[[130 127 134 135 127 128 133 126 130 135 129]
 [130 135 147 127 111 135 148 127 138 136 141]
 [128 122 131 134 129 127 129 128 129 134 126]
 [134 111 134 128 127 123 144 131 130 141 151]
 [125 116 146 131 105 125 142 127 130 122 153]
 [128 126 129 132 128 128 130 128 131 131 127]
 [133 129 143 131 119 132 140 124 132 139 140]
 [128 137 149 133 103 133 138 129 125 131 140]]
->
[[128 137 149 133 103 133 138 129 125 131 140]
 [133 129 143 131 119 132 140 124 132 139 140]
 [128 126 129 132 128 128 130 128 131 131 127]
 [125 116 146 131 105 125 142 127 130 122 153]
 [134 111 134 128 127 123 144 131 130 141 151]
 [128 122 131 134 129 127 129 128 129 134 126]
 [130 135 147 127 111 135 148 127 138 136 141]
 [130 127 134 135 127 128 133 126 130 135 129]]

[[131 124 127 126]
 [131 122 124 123]
 [134 122 128 125]
 [129 123 122 122]
 [122 134 127 131]
 [122 130 120 152]
 [125 130 127 129]
 [132 130 138 134]
 [126 128 125 126]
 [127 136 141 139]]
->
[[127 136 141 139]
 [126 128 125 126]
 [132 130 138 134]
 [125 130 127 129]
 [122 130 120 152]
 [122 134 127 131]
 [129 123 122 122]
 [134 122 128 125]
 [131 122 124 123]
 [131 124 127 126]]

[[123 139]
 [122 138]
 [129 143]
 [127 144]
 [138 158]
 [135 153]
 [132 148]
 [121 136]
 [125 142]]
->
[[125 142]
 [121 136]
 [132 148]
 [135 153]
 [138 158]
 [127 144]
 [129 143]
 [122 138]
 [123 139]]

[[128 130 149 142 129 128 128 128]
 [130 150 141 129 128 128 128 128]
 [129 146 146 129 128 128 128 128]
 [128 128 128 128 128 134 153 134]
 [128 128 128 140 150 130 128 128]
 [145 129 128 128 128 128 129 146]
 [128 128 128 130 146 145 129 128]
 [129 128 128 128 129 141 150 131]
 [128 131 151 139 128 128 128 128]]
->
[[128 131 151 139 128 128 128 128]
 [129 128 128 128 129 141 150 131]
 [128 128 128 130 146 145 129 128]
 [145 129 128 128 128 128 129 146]
 [128 128 128 140 150 130 128 128]
 [128 128 128 128 128 134 153 134]
 [129 146 146 129 128 128 128 128]
 [130 150 141 129 128 128 128 128]
 [128 130 149 142 129 128 128 128]]

[[117 138 129 119 137 128 123 134 127 121]
 [103  99 117 137 152 148 133 121 108 108]
 [110 153 122 113 150 123 120 141 122 115]]
->
[[110 153 122 113 150 123 120 141 122 115]
 [103  99 117 137 152 148 133 121 108 108]
 [117 138 129 119 137 128 123 134 127 121]]

[[126 107 129 147 129 148 126 126 126 147 126 127 129 129 147 126]
 [108 128 129 130 129 129 107 128 128 130 108 150 129 129 129 128]
 [116 119 119 137 119 137 116 136 136 137 116 137 119 119 137 136]
 [130 108 130 146 130 147 130 125 125 147 129 124 130 130 146 125]
 [132 125 110 129 110 130 132 145 145 129 132 121 110 110 129 145]]
->
[[132 125 110 129 110 130 132 145 145 129 132 121 110 110 129 145]
 [130 108 130 146 130 147 130 125 125 147 129 124 130 130 146 125]
 [116 119 119 137 119 137 116 136 136 137 116 137 119 119 137 136]
 [108 128 129 130 129 129 107 128 128 130 108 150 129 129 129 128]
 [126 107 129 147 129 148 126 126 126 147 126 127 129 129 147 126]]

[[130 146 131 143 121]
 [149 135 119 116 139]
 [121 136 124 118 143]
 [143 127 129 120 121]
 [114 139 131 136 131]
 [108 146 134 141 142]
 [129 126 110 118 136]
 [132 137 129 143 125]
 [147 131 134 133 126]
 [149 136 134 143 128]
 [110 137 111 117 143]]
->
[[110 137 111 117 143]
 [149 136 134 143 128]
 [147 131 134 133 126]
 [132 137 129 143 125]
 [129 126 110 118 136]
 [108 146 134 141 142]
 [114 139 131 136 131]
 [143 127 129 120 121]
 [121 136 124 118 143]
 [149 135 119 116 139]
 [130 146 131 143 121]]

[[112 143 130 126 134]
 [145 113 129 133 120]
 [154 137 139 137 110]
 [147 114 126 131 120]]
->
[[147 114 126 131 120]
 [154 137 139 137 110]
 [145 113 129 133 120]
 [112 143 130 126 134]]
---
[[124 130 135]
 [128 154 142]
 [128 101 113]
 [107 126 118]
 [128 101 113]
 [128 154 142]
 [128 101 114]
 [108 126 117]
 [128 154 142]
 [124 129 133]
 [124 129 134]
 [132 127 123]]
->
[[135 124 130]
 [142 128 154]
 [113 128 101]
 [118 107 126]
 [113 128 101]
 [142 128 154]
 [114 128 101]
 [117 108 126]
 [142 128 154]
 [133 124 129]
 [134 124 129]
 [123 132 127]]

[[134 140]
 [119 137]
 [151 120]
 [119 116]
 [134 141]
 [140 140]
 [137 142]
 [133 140]
 [136 111]]
->
[[140 134]
 [137 119]
 [120 151]
 [116 119]
 [141 134]
 [140 140]
 [142 137]
 [140 133]
 [111 136]]

[[124 132]
 [109 127]
 [148 127]
 [136 130]
 [148 131]
 [129 157]
 [135 144]
 [147 126]
 [126 122]]
->
[[132 124]
 [127 109]
 [127 148]
 [130 136]
 [131 148]
 [157 129]
 [144 135]
 [126 147]
 [122 126]]

[[131 137 142 128 135 127 132 129 151 124 141 127 128 109 129 124]
 [131 114 129 130 130 129 125 128 104 118 111 122 136 123 130 146]]
->
[[124 131 137 142 128 135 127 132 129 151 124 141 127 128 109 129]
 [146 131 114 129 130 130 129 125 128 104 118 111 122 136 123 130]]

[[145 102 127]
 [103 133 120]
 [130  98 116]
 [122 105 105]
 [111 119 109]
 [141 141 143]]
->
[[127 145 102]
 [120 103 133]
 [116 130  98]
 [105 122 105]
 [109 111 119]
 [143 141 141]]

[[131 122 149 137 120 120 139]
 [121 143 128 107 128 136 123]
 [123 143 128 109 128 135 124]
 [132 121 148 135 118 120 141]]
->
[[139 131 122 149 137 120 120]
 [123 121 143 128 107 128 136]
 [124 123 143 128 109 128 135]
 [141 132 121 148 135 118 120]]

[[128 148 107 148 129 107 128 128 127 127 107 148 128 107 128]
 [125 148 108 148 126 108 129 129 126 129 107 148 129 108 125]
 [127 125 129 125 124 129 146 146 108 128 129 125 146 129 127]
 [147 129 130 129 146 130 128 128 129 110 130 129 128 130 147]]
->
[[128 128 148 107 148 129 107 128 128 127 127 107 148 128 107]
 [125 125 148 108 148 126 108 129 129 126 129 107 148 129 108]
 [127 127 125 129 125 124 129 146 146 108 128 129 125 146 129]
 [147 147 129 130 129 146 130 128 128 129 110 130 129 128 130]]
